[[ 11   8 -10]
 [-19  -7 -30]
 [-17   4  -5]
 [  1 -10  10]]
|
[11 -7 -5]

[[ -4   3]
 [-27  26]]
|
[-4 26]

[[-1 19  8]
 [ 9 25 16]]
|
[-1 25]

[[-26  10   0  34  18]
 [ 14 -15  -6 -20   0]
 [ -7  -1   8  17  -9]
 [  8 -16   9  -3  -2]
 [  9  22  21   6 -12]]
|
[-26 -15   8  -3 -12]

[[  3  30  -9  19  23]
 [-11   1 -25   7  11]]
|
[3 1]

[[ -4   8]
 [-12  31]
 [  0  20]
 [ -3  18]
 [-24  13]]
|
[-4 31]

[[ -4   0   1]
 [-25   7  13]]
|
[-4  7]
---
[[ -7  26  -1   7]
 [  6   8 -21  29]
 [ -8 -27   1   4]]
|
[[  7  29   4]
 [ -1 -21   1]
 [ 26   8 -27]
 [ -7   6  -8]]

[[  4   6  -4  17  -2   1   4   1  -1]
 [  4  17  -3  14   3   1   3  -1  -3]
 [ -1  -1  -4 -25   2   2  -3  -1   0]]
|
[[ -1  -3   0]
 [  1  -1  -1]
 [  4   3  -3]
 [  1   1   2]
 [ -2   3   2]
 [ 17  14 -25]
 [ -4  -3  -4]
 [  6  17  -1]
 [  4   4  -1]]

[[  0  10  -7   6  13  -2   5   3  13 -11   1]
 [-10  -6  19  -5 -13   0  -8   2 -11   7 -11]
 [  6   8   2   0  11  -5 -15  10  -3  -9  23]
 [  5  -4 -18  -6  23  -1  -8   6   0   3  -3]
 [-18  -7   5   0 -23  -1  -1   1   2   7   7]
 [  4 -10 -17  -6  -6   2   2  -9   1   6  -7]
 [-18 -10  -3  -2 -19  -1   1  -5  12  13  -3]
 [ -7  -3   9   6 -32   1  -2   8   8  10  15]]
|
[[  1 -11  23  -3   7  -7  -3  15]
 [-11   7  -9   3   7   6  13  10]
 [ 13 -11  -3   0   2   1  12   8]
 [  3   2  10   6   1  -9  -5   8]
 [  5  -8 -15  -8  -1   2   1  -2]
 [ -2   0  -5  -1  -1   2  -1   1]
 [ 13 -13  11  23 -23  -6 -19 -32]
 [  6  -5   0  -6   0  -6  -2   6]
 [ -7  19   2 -18   5 -17  -3   9]
 [ 10  -6   8  -4  -7 -10 -10  -3]
 [  0 -10   6   5 -18   4 -18  -7]]

[[-28  -8  24 -23   3  12   5 -22]
 [ -6 -19 -18 -10 -16  -4  11 -27]]
|
[[-22 -27]
 [  5  11]
 [ 12  -4]
 [  3 -16]
 [-23 -10]
 [ 24 -18]
 [ -8 -19]
 [-28  -6]]

[[ -3  -2  24   1]
 [-11  -3  22   7]
 [-20  -2 -14   2]
 [ 24   4   0  -1]
 [ 10   0  23   1]
 [ -6  -2  24   5]
 [ 19   4 -15  -8]
 [-24  -4   0   4]]
|
[[  1   7   2  -1   1   5  -8   4]
 [ 24  22 -14   0  23  24 -15   0]
 [ -2  -3  -2   4   0  -2   4  -4]
 [ -3 -11 -20  24  10  -6  19 -24]]

[[ -2 -27  17   3  -6   1  -2  21]
 [  1 -17   5 -11 -12  15  -5  10]
 [  4 -14  17  -3  12  12  13   7]]
|
[[ 21  10   7]
 [ -2  -5  13]
 [  1  15  12]
 [ -6 -12  12]
 [  3 -11  -3]
 [ 17   5  17]
 [-27 -17 -14]
 [ -2   1   4]]

[[ -2   2  18  10  20]
 [-19 -12 -10   4  14]
 [  2  20  -3 -12  15]
 [ 16 -18   2   1 -16]
 [-22 -11  -9  10  -6]
 [ -7   0   9   7  24]
 [ -2 -17  12  14  13]
 [ 18 -12 -12 -15   6]
 [ -9 -14 -18  -2 -14]
 [  1 -22  10  14   5]
 [-25   1  -6   7  11]
 [  6  18 -11 -17   6]]
|
[[ 20  14  15 -16  -6  24  13   6 -14   5  11   6]
 [ 10   4 -12   1  10   7  14 -15  -2  14   7 -17]
 [ 18 -10  -3   2  -9   9  12 -12 -18  10  -6 -11]
 [  2 -12  20 -18 -11   0 -17 -12 -14 -22   1  18]
 [ -2 -19   2  16 -22  -7  -2  18  -9   1 -25   6]]
---
[[ 13   3   1]
 [-16  27   2]
 [ 29 -10 -32]]
|
[[ 27   2]
 [-10 -32]]

[[ 12  11  -7  10   5]
 [-24  -8  23   5  -9]
 [ -7 -17  -1 -24  -3]
 [ -7  -3   6  -1  -3]]
|
[[ -8  23]
 [-17  -1]]

[[ -7  -5   5   1]
 [ 26 -11  -4   9]
 [ -6 -14 -15   3]
 [-27   6  -9 -24]
 [  3  -4 -10  -8]]
|
[[-11  -4]
 [-14 -15]]

[[  4 -32  -8]
 [ -7 -20  11]
 [ 11   6   0]]
|
[[-20  11]
 [  6   0]]

[[ 8 -5  0  5 22]
 [-5 25  7  0 -2]
 [12  6  1 13 13]]
|
[[25  7]
 [ 6  1]]

[[ 15   7  -9   0]
 [  1 -21 -15   6]
 [  4 -16 -15   5]
 [-14 -31   9 -33]]
|
[[-21 -15]
 [-16 -15]]
